Below are the code and all the weights of a small trained network. Each question names an input and a target symbol and asks about switching units off, where a switched-off unit gives its printed mean instead of its output.

import numpy as np


def w(rows, s, z=0):
    codes = np.array(rows[::2]) - 128.0
    scale = np.full(codes.shape[1], s)
    scale[-1] = z or s
    return codes * scale


def f(y):
    return y / 2 * (1 + np.tanh(0.7978845608 * (y + 0.044715 * y**3)))


def softmax(a):
    e = np.exp(a - a.max(-1, keepdims=True))
    return e / e.sum(-1, keepdims=True)


def log_softmax(a):
    a = a - a.max(-1, keepdims=True)
    return a - np.log(np.exp(a).sum(-1, keepdims=True))


def net(x, mask):
    ids = ['ΛΦΨγζμ'.index(c) for c in x.split()]
    T = len(ids)
    res = E[ids] + P[:T]
    u = 0
    for l in range(2):
        q, k, v = (res @ M[l].T for M in (Q, K, V))
        z = softmax(np.where(np.tri(T) > 0, q @ k.T / 2**0.5, -1e9)) @ v
        res = res + np.where(mask[u], z, O[l][:, -1]) @ O[l][:, :-1]
        u += 1
        y = f(res @ A[l][:, :-1].T + A[l][:, -1])
        res = res + np.where(mask[u : u + 4], y, B[l][:, -1]) @ B[l][:, :-1]
        u += 4
    return log_softmax(res[-1] @ U[:, :-1].T + U[:, -1])


Q, K, V, O, A, B = {}, {}, {}, {}, {}, {}
E = w([
[64,130,114,142],'Λ',
[116,137,115,153],'Φ',
[147,107,124,220],'Ψ',
[9,176,144,139],'γ',
[160,130,189,113],'ζ',
[188,203,152,160],'μ',
],0.014)
P = w([
[162,209,142,254],'0',
[57,166,171,125],'1',
[62,99,189,128],'2',
[45,84,185,127],'3',
[118,40,186,168],'4',
[115,37,172,143],'5',
[128,46,160,147],'6',
[125,54,163,160],'7',
[121,55,153,136],'8',
],0.0065)
Q[0] = w([
[31,2,83,174],'L0H0',
[157,148,12,120],'L0H0',
],0.0051)
K[0] = w([
[92,53,94,161],'L0H0',
[123,151,1,98],'L0H0',
],0.0089)
V[0] = w([
[189,178,8,139],'L0H0',
[200,193,242,97],'L0H0',
],0.015)
O[0] = w([
[80,116,101,10,2],'L0H0',
[204,99,208,156,242],'L0H0',
],0.012,0.0054)
A[0] = w([
[138,116,6,142,60],'L0N0',
[42,57,249,79,197],'L0N1',
[143,111,149,169,2],'L0N2',
[134,108,228,56,113],'L0N3',
],0.011,0.0026)
B[0] = w([
[28,114,165,4,125],'L0N0',
[187,103,36,181,196],'L0N1',
[98,133,88,78,255],'L0N2',
[60,148,147,136,226],'L0N3',
],0.016,0.0059)
Q[1] = w([
[205,209,74,2],'L1H0',
[61,252,238,133],'L1H0',
],0.0074)
K[1] = w([
[2,158,105,169],'L1H0',
[149,70,79,213],'L1H0',
],0.009)
V[1] = w([
[93,210,145,132],'L1H0',
[165,252,116,108],'L1H0',
],0.013)
O[1] = w([
[137,150,71,163,254],'L1H0',
[255,86,4,147,162],'L1H0',
],0.0093,0.0041)
A[1] = w([
[112,183,120,158,33],'L1N0',
[130,250,146,82,254],'L1N1',
[168,97,156,206,157],'L1N2',
[79,115,103,167,95],'L1N3',
],0.019,0.0049)
B[1] = w([
[199,180,90,8,148],'L1N0',
[98,68,74,192,152],'L1N1',
[84,220,120,106,253],'L1N2',
[160,102,177,123,167],'L1N3',
],0.015,0.023)
U = w([
[111,150,2,193,217],'Λ',
[169,107,191,209,209],'Φ',
[217,132,159,64,86],'Ψ',
[45,81,24,11,1],'γ',
[238,93,88,199,98],'ζ',
[125,169,182,135,108],'μ',
],0.0056,0.0048)

Each question gives the input, a string of symbols that net reads in full, and the target symbol t.
The units are the heads (2 rows each of Q, K, V and O) and the neurons (one row each of A and B). Each row of codes is followed by its name. A weight is (code - 128) times the scale printed after its matrix; where a second scale follows, it is the last column's (O, A, B and U).
mask holds one flag per unit, layer by layer, with each layer's heads first. A switched-off unit (its flag False) gives its mean, the last column of its rows in O or B, instead of its output. The means were averaged over made-up inputs and are rounded, as every weight is.
A unit's drop is (log p(t) with every unit on - log p(t) with that unit switched off) / (log p(t) with every unit on - log p(t) with every unit switched off).
The circuit of an input: a set's keep is (log p(t) with only the set's units on - log p(t) with every unit switched off) / (log p(t) with every unit on - log p(t) with every unit switched off). Starting from all 10 units, units are removed one at a time, each time the one whose removal leaves the highest keep (on an exact tie, the one counted first), for as long as the keep stays at least 0.8.
circuit, biggest first: the units of the circuit, biggest drop first
top k neurons: the k neurons with the biggest drops, biggest first
top k neurons in layer l: the k neurons of layer l with the biggest drops, biggest first
drop when u is switched off: that unit's drop, to one decimal
input Λ ζ Λ γ γ Φ Λ γ, target Ψ: top neuron	(L1N0)
input ζ ζ Φ ζ μ Λ ζ γ Φ, target μ: top 2 neurons in layer 1	(L1N1, L1N2)
input γ ζ Λ γ γ γ, target Ψ: top 3 neurons	(L1N0, L1N3, L1N1)
input Λ γ Λ, target Ψ: circuit, biggest first	(L0H0, L1N0, L1N3, L1N2)
input Ψ Ψ Λ Φ Ψ, target Φ: top 3 neurons in layer 1	(L1N2, L1N3, L1N0)
input μ ζ μ Ψ Φ ζ Λ Λ, target μ: circuit, biggest first	(L0H0, L0N1, L1H0)
input μ Φ ζ, target Λ: top 3 neurons	(L0N1, L1N2, L0N2)
input ζ Φ ζ Ψ, target μ: circuit, biggest first	(L0N1, L1H0)
input Ψ Λ ζ Λ γ Λ Φ Λ, target Φ: circuit, biggest first	(L1N2, L1N3, L1H0)
input Λ Λ γ Λ, target Ψ: top 2 neurons in layer 1	(L1N0, L1N3)
input Φ Φ ζ Φ Ψ Λ Λ, target Φ: circuit, biggest first	(L1N2, L1H0, L1N3)
input Φ Λ γ μ ζ ζ γ Λ, target μ: circuit, biggest first	(L0H0, L1H0)
input γ Ψ ζ Ψ, target μ: circuit, biggest first	(L1H0, L0N1)
input Φ μ Λ μ μ Ψ μ, target Φ: top 2 neurons in layer 1	(L1N2, L1N0)
input Φ Φ γ μ Ψ Φ Λ Φ Φ, target Φ: top 2 neurons in layer 1	(L1N2, L1N0)
input Φ Λ Λ Λ Λ Φ, target Φ: top 2 neurons	(L1N2, L0N0)
input μ μ Λ Ψ μ, target Φ: top 2 neurons	(L0N3, L1N2)
input μ Φ μ ζ, target Λ: drop when L1N2 is switched off	0.3
input Λ γ μ ζ Λ ζ ζ ζ Φ, target μ: drop when L1N1 is switched off	0.4
